Below is a small trained network, with its code and all its weights. Each question gives an input and a target symbol and asks what happens when units are switched off, that is, made to give their printed mean instead of their output.

import numpy as np


def w(rows, s, z=0):
    codes = np.array(rows[::2]) - 128.0
    scale = np.full(codes.shape[1], s)
    scale[-1] = z or s
    return codes * scale


def f(y):
    return y / 2 * (1 + np.tanh(0.7978845608 * (y + 0.044715 * y**3)))


def softmax(a):
    e = np.exp(a - a.max(-1, keepdims=True))
    return e / e.sum(-1, keepdims=True)


def log_softmax(a):
    a = a - a.max(-1, keepdims=True)
    return a - np.log(np.exp(a).sum(-1, keepdims=True))


def net(x, mask):
    ids = ['βγδζηθλμπσφψω'.index(c) for c in x.split()]
    T = len(ids)
    res = E[ids] + P[:T]
    r = res
    for j in range(3):
        rows = slice(2 * j, 2 * j + 2)
        q, k, v = (r @ M[0][rows].T for M in (Q, K, V))
        z = softmax(np.where(np.tri(T) > 0, q @ k.T / 2**0.5, -1e9)) @ v
        o = O[0][rows]
        res = res + np.where(mask[j], z, o[:, -1]) @ o[:, :-1]
    y = f(res @ A[0][:, :-1].T + A[0][:, -1])
    res = res + np.where(mask[3:19], y, B[0][:, -1]) @ B[0][:, :-1]
    return log_softmax(res[-1] @ U[:, :-1].T + U[:, -1])


Q, K, V, O, A, B = {}, {}, {}, {}, {}, {}
E = w([
[208,136,196,143],'β',
[201,68,117,86],'γ',
[134,141,198,192],'δ',
[204,61,121,75],'ζ',
[156,103,140,171],'η',
[230,98,169,95],'θ',
[194,61,95,107],'λ',
[227,195,6,221],'μ',
[81,159,192,199],'π',
[36,150,158,17],'σ',
[105,70,78,186],'φ',
[80,131,146,195],'ψ',
[142,119,169,182],'ω',
],0.018)
P = w([
[104,56,186,147],'0',
[129,106,191,162],'1',
[116,100,150,172],'2',
[118,100,118,182],'3',
[119,102,96,181],'4',
[112,91,72,182],'5',
[118,94,53,177],'6',
[132,103,46,175],'7',
[133,102,32,170],'8',
[139,103,23,164],'9',
[139,102,8,162],'10',
[157,98,1,157],'11',
],0.0069)
Q[0] = w([
[131,99,11,57],'H0',
[140,178,170,158],'H0',
[125,113,100,143],'H1',
[150,126,137,157],'H1',
[106,100,163,1],'H2',
[208,83,139,245],'H2',
],0.0098)
K[0] = w([
[168,146,4,171],'H0',
[94,136,151,157],'H0',
[133,147,48,98],'H1',
[162,170,181,179],'H1',
[112,61,245,115],'H2',
[198,121,100,204],'H2',
],0.013)
V[0] = w([
[126,216,107,119],'H0',
[137,126,120,133],'H0',
[193,146,97,104],'H1',
[143,61,138,197],'H1',
[193,205,99,112],'H2',
[168,1,210,147],'H2',
],0.0089)
O[0] = w([
[65,107,197,100,100],'H0',
[39,127,158,168,142],'H0',
[20,120,100,120,105],'H1',
[146,208,145,49,255],'H1',
[77,198,92,114,202],'H2',
[144,87,121,253,128],'H2',
],0.007,0.0034)
A[0] = w([
[48,140,132,17,112],'N0',
[99,117,124,164,100],'N1',
[93,156,30,98,82],'N2',
[137,91,217,82,59],'N3',
[177,121,107,154,67],'N4',
[154,183,176,189,229],'N5',
[92,163,191,95,170],'N6',
[59,150,126,189,118],'N7',
[200,2,113,153,121],'N8',
[88,129,155,206,152],'N9',
[61,194,148,115,70],'N10',
[213,185,90,218,181],'N11',
[114,95,76,4,146],'N12',
[40,128,107,112,142],'N13',
[138,137,72,162,255],'N14',
[174,134,89,92,186],'N15',
],0.011,0.0064)
B[0] = w([
[193,90,69,175,216],'N0',
[237,141,203,126,128],'N1',
[95,140,96,172,172],'N2',
[197,190,77,241,138],'N3',
[127,157,70,146,149],'N4',
[134,116,115,90,207],'N5',
[254,173,6,129,165],'N6',
[212,172,168,191,142],'N7',
[163,231,185,179,222],'N8',
[205,146,79,111,164],'N9',
[158,190,167,139,160],'N10',
[109,52,34,118,249],'N11',
[150,57,195,151,203],'N12',
[46,111,173,226,169],'N13',
[85,54,174,121,206],'N14',
[131,92,174,70,168],'N15',
],0.0072,0.012)
U = w([
[159,178,79,48,113],'β',
[100,126,220,133,138],'γ',
[139,213,80,113,69],'δ',
[116,160,251,175,104],'ζ',
[116,106,64,124,234],'η',
[131,116,149,69,120],'θ',
[94,33,110,95,141],'λ',
[61,144,1,115,56],'μ',
[151,230,120,177,2],'π',
[217,127,138,198,136],'σ',
[62,138,191,204,94],'φ',
[92,221,163,198,112],'ψ',
[114,188,99,112,126],'ω',
],0.0086,0.0071)

Each question gives the input, a string of symbols that net reads in full, and the target symbol t.
The units are the heads (2 rows each of Q, K, V and O) and the neurons (one row each of A and B). Each row of codes is followed by its name. A weight is (code - 128) times the scale printed after its matrix; where a second scale follows, it is the last column's (O, A, B and U).
mask holds one flag per unit, heads first, then neurons. A switched-off unit (its flag False) gives its mean, the last column of its rows in O or B, instead of its output. The means were averaged over made-up inputs and are rounded, as every weight is.
A unit's drop is (log p(t) with every unit on - log p(t) with that unit switched off) / (log p(t) with every unit on - log p(t) with every unit switched off).
The circuit of an input: a set's keep is (log p(t) with only the set's units on - log p(t) with every unit switched off) / (log p(t) with every unit on - log p(t) with every unit switched off). Starting from the 12 units with the biggest drops (on a tie, the unit counted first), units are removed one at a time, each time the one whose removal leaves the highest keep (on an exact tie, the one counted first), for as long as the keep stays at least 0.8.
units of the circuit, in order: the units of the circuit, biggest drop first
top k neurons: the k neurons with the biggest drops, biggest first
drop of u: that unit's drop, to one decimal
input γ σ μ γ π φ δ λ, target λ: units of the circuit, in order => H2; N8; N12; N15
input ω ζ β π, target σ: top 3 neurons => N7; N9; N1
input ψ π ζ σ γ μ φ, target φ: top 3 neurons => N13; N11; N12
input φ θ ζ β λ λ σ η μ σ σ, target σ: top 2 neurons => N0; N6
input γ γ θ θ η λ λ δ η σ β δ, target η: units of the circuit, in order => N8; N12
input ζ σ λ ψ, target σ: top 3 neurons => N7; N9; N1
input ψ ζ ζ π σ σ μ ζ φ γ λ, target λ: top 2 neurons => N12; N8
input σ β λ σ ψ μ ψ, target ψ: units of the circuit, in order => H2; N11; N13
input ζ σ ψ, target σ: top 3 neurons => N9; N7; N1
input η η η γ η λ φ δ σ, target σ: top 2 neurons => N0; N12
input ψ ψ σ π θ σ φ, target σ: top 2 neurons => N8; N1
input μ σ γ π σ σ ψ, target ψ: top 3 neurons => N11; N13; N7
input η η μ β β θ μ ψ δ σ μ, target μ: drop of H0 => -0.2
input λ β θ ψ σ σ ζ σ σ ψ π σ, target λ: drop of N8 => 0.7
input φ σ π λ γ μ η θ π, target π: drop of N0 => 0.1
input λ δ λ θ σ σ λ γ δ σ ψ σ, target λ: drop of N12 => 0.7
